Below are the code and all the weights of a small trained network. Each question names an input and a class and asks about switching units off, where a switched-off unit gives its printed mean instead of its output.

import numpy as np


def w(rows, s, z=0):
    codes = np.array(rows[::2]) - 128.0
    scale = np.full(codes.shape[1], s)
    scale[-1] = z or s
    return codes * scale


def norm(h):
    return h / np.sqrt((h * h).mean(-1, keepdims=True) + 1e-5)


def f(y):
    return y / 2 * (1 + np.tanh(0.7978845608 * (y + 0.044715 * y**3)))


def log_softmax(a):
    a = a - a.max(-1, keepdims=True)
    return a - np.log(np.exp(a).sum(-1, keepdims=True))


def net(x, mask):
    res = np.array(x, float).reshape(1, 8) / 4 @ E
    u = 0
    for l in range(2):
        y = f(norm(res) @ A[l][:, :-1].T + A[l][:, -1])
        res = res + np.where(mask[u : u + 8], y, B[l][:, -1]) @ B[l][:, :-1]
        u += 8
    return log_softmax(norm(res)[-1] @ U[:, :-1].T + U[:, -1])


A, B = {}, {}
E = w([
[110,165,148,143,142,132,253,115,72,151,137],'x0',
[112,90,149,163,26,181,38,94,99,125,215],'x1',
[54,188,189,162,111,114,96,108,99,132,221],'x2',
[242,238,159,157,210,103,81,97,180,150,126],'x3',
[151,122,45,44,58,20,91,166,98,75,141],'x4',
[111,155,116,79,86,111,156,107,106,115,81],'x5',
[80,107,105,61,176,163,96,171,122,53,63],'x6',
[150,119,128,125,159,165,54,114,173,158,52],'x7',
],0.0058)
A[0] = w([
[2,24,147,200,65,161,213,102,137,198,161,47],'0.n1',
[92,139,109,151,205,220,110,144,206,104,75,21],'0.n2',
[102,197,161,110,113,100,186,96,78,137,162,110],'0.n3',
[95,147,58,214,149,110,177,145,96,88,101,108],'0.n4',
[111,87,175,155,207,165,135,123,173,112,43,4],'0.n5',
[130,148,175,129,169,165,55,37,166,203,202,95],'0.n6',
[144,158,46,155,108,161,87,86,133,167,165,45],'0.n7',
[144,145,216,207,97,130,44,77,193,145,163,63],'0.n8',
],0.0061,0.0035)
B[0] = w([
[254,54,233,138,55,179,213,178,49,80,117,254],'0.n1',
[40,113,153,66,195,166,163,45,81,122,71,162],'0.n2',
[97,104,103,196,161,47,115,126,135,59,124,197],'0.n3',
[143,158,160,151,90,109,108,98,107,130,120,151],'0.n4',
[88,132,124,98,187,170,144,102,106,131,66,161],'0.n5',
[112,79,135,119,143,118,80,134,194,123,192,206],'0.n6',
[83,87,169,120,197,116,112,158,112,158,140,130],'0.n7',
[122,132,173,157,127,161,92,90,193,170,184,207],'0.n8',
],0.0094,0.005)
A[1] = w([
[237,163,91,123,146,121,180,163,255,164,61,13],'1.n1',
[102,235,137,110,169,104,92,140,146,105,96,201],'1.n2',
[157,102,36,73,43,161,103,130,139,117,150,92],'1.n3',
[145,120,114,151,144,74,82,181,187,89,62,95],'1.n4',
[103,132,141,139,217,157,132,120,124,99,53,7],'1.n5',
[132,43,14,82,73,125,65,197,142,75,143,109],'1.n6',
[157,152,37,151,204,32,188,72,116,94,123,180],'1.n7',
[133,148,108,26,137,84,243,118,104,123,89,214],'1.n8',
],0.0076,0.002)
B[1] = w([
[237,156,106,14,140,120,112,154,42,254,207,185],'1.n1',
[133,28,158,174,108,115,167,120,159,148,92,192],'1.n2',
[38,109,135,120,78,119,92,126,121,79,75,173],'1.n3',
[118,117,121,119,114,218,134,78,72,127,173,170],'1.n4',
[68,182,133,20,122,203,164,33,66,161,128,177],'1.n5',
[108,151,70,96,52,157,100,78,165,112,60,217],'1.n6',
[113,197,130,148,164,86,126,219,81,144,104,231],'1.n7',
[154,109,125,186,153,132,81,105,192,136,204,254],'1.n8',
],0.0089,0.0067)
U = w([
[60,115,41,90,47,139,78,94,135,71,62,179],'0',
[66,111,134,69,212,214,167,53,107,148,57,104],'1',
[197,166,65,76,174,110,127,147,69,208,144,6],'2',
[176,40,177,165,55,170,209,158,71,71,137,175],'3',
[91,172,107,202,154,46,168,178,101,79,131,111],'4',
[141,90,151,176,153,145,59,87,248,153,203,179],'5',
],0.016,0.0023)

Each question gives the input, the list of numbers given to net, and the class t.
The units are the neurons (one row each of A and B). Each row of codes is followed by its name. A weight is (code - 128) times the scale printed after its matrix; where a second scale follows, it is the last column's (A, B and U).
mask holds one flag per neuron, layer by layer. A switched-off neuron (its flag False) gives its mean, the last column of its row in B, instead of its output. The means were averaged over made-up inputs and are rounded, as every weight is.
A unit's drop is (log p(t) with every unit on - log p(t) with that unit switched off) / (log p(t) with every unit on - log p(t) with every unit switched off).
The circuit of an input: a set's keep is (log p(t) with only the set's units on - log p(t) with every unit switched off) / (log p(t) with every unit on - log p(t) with every unit switched off). Starting from the 12 units with the biggest drops (on a tie, the unit counted first), units are removed one at a time, each time the one whose removal leaves the highest keep (on an exact tie, the one counted first), for as long as the keep stays at least 0.8.
circuit, biggest first: the units of the circuit, biggest drop first
top k neurons: the k neurons with the biggest drops, biggest first
top k neurons in layer l: the k neurons of layer l with the biggest drops, biggest first
drop of u: that unit's drop, to one decimal
input [2,-7,1,1,5,-2,-3,-2], class 4: top 3 neurons in layer 1 => 1.n7; 1.n5; 1.n2
input [3,-2,-2,-4,7,-8,-2,-6], class 0: circuit, biggest first => 1.n6
input [-7,3,5,2,-8,2,8,-4], class 1: top 4 neurons => 0.n2; 1.n8; 0.n5; 1.n5
input [3,0,-1,6,5,-6,-8,-7], class 4: circuit, biggest first => 0.n3; 1.n7
input [8,-8,2,-5,-1,7,3,3], class 4: top 2 neurons in layer 0 => 0.n3; 0.n2
input [1,2,-4,1,6,-4,-6,8], class 2: top 3 neurons in layer 1 => 1.n1; 1.n8; 1.n2
input [8,8,-3,3,1,2,7,-8], class 4: top 2 neurons in layer 0 => 0.n3; 0.n1
input [4,-3,-8,-2,5,3,2,-8], class 4: top 3 neurons in layer 1 => 1.n7; 1.n8; 1.n5
input [-8,-5,-7,-2,-8,3,-5,-7], class 1: top 3 neurons => 0.n5; 0.n2; 1.n5
input [1,-3,-6,8,-8,-6,1,-8], class 1: top 3 neurons => 0.n2; 1.n5; 0.n5
input [6,7,8,8,3,8,-5,-7], class 4: top 2 neurons => 0.n3; 1.n8
input [-6,-4,-7,-5,-2,-4,-4,0], class 1: top 3 neurons => 0.n2; 0.n5; 1.n5
input [7,-6,-5,2,5,2,-8,-7], class 4: top 2 neurons => 0.n3; 1.n7
input [1,-3,5,4,-4,1,5,-7], class 4: top 2 neurons => 1.n7; 0.n3
input [-5,-5,5,0,5,7,-5,-2], class 4: top neuron => 1.n7
input [-4,-7,2,-3,-8,5,-5,-2], class 3: drop of 0.n1 => 4.4
input [-4,0,-3,8,5,4,-5,4], class 2: drop of 1.n1 => 1.8
input [-6,4,-2,-2,0,3,-2,3], class 0: drop of 1.n8 => 0.1
input [-5,-2,-6,1,1,-7,6,-3], class 1: drop of 0.n2 => 0.1
input [2,-2,1,6,0,4,1,-6], class 4: circuit, biggest first => 0.n3
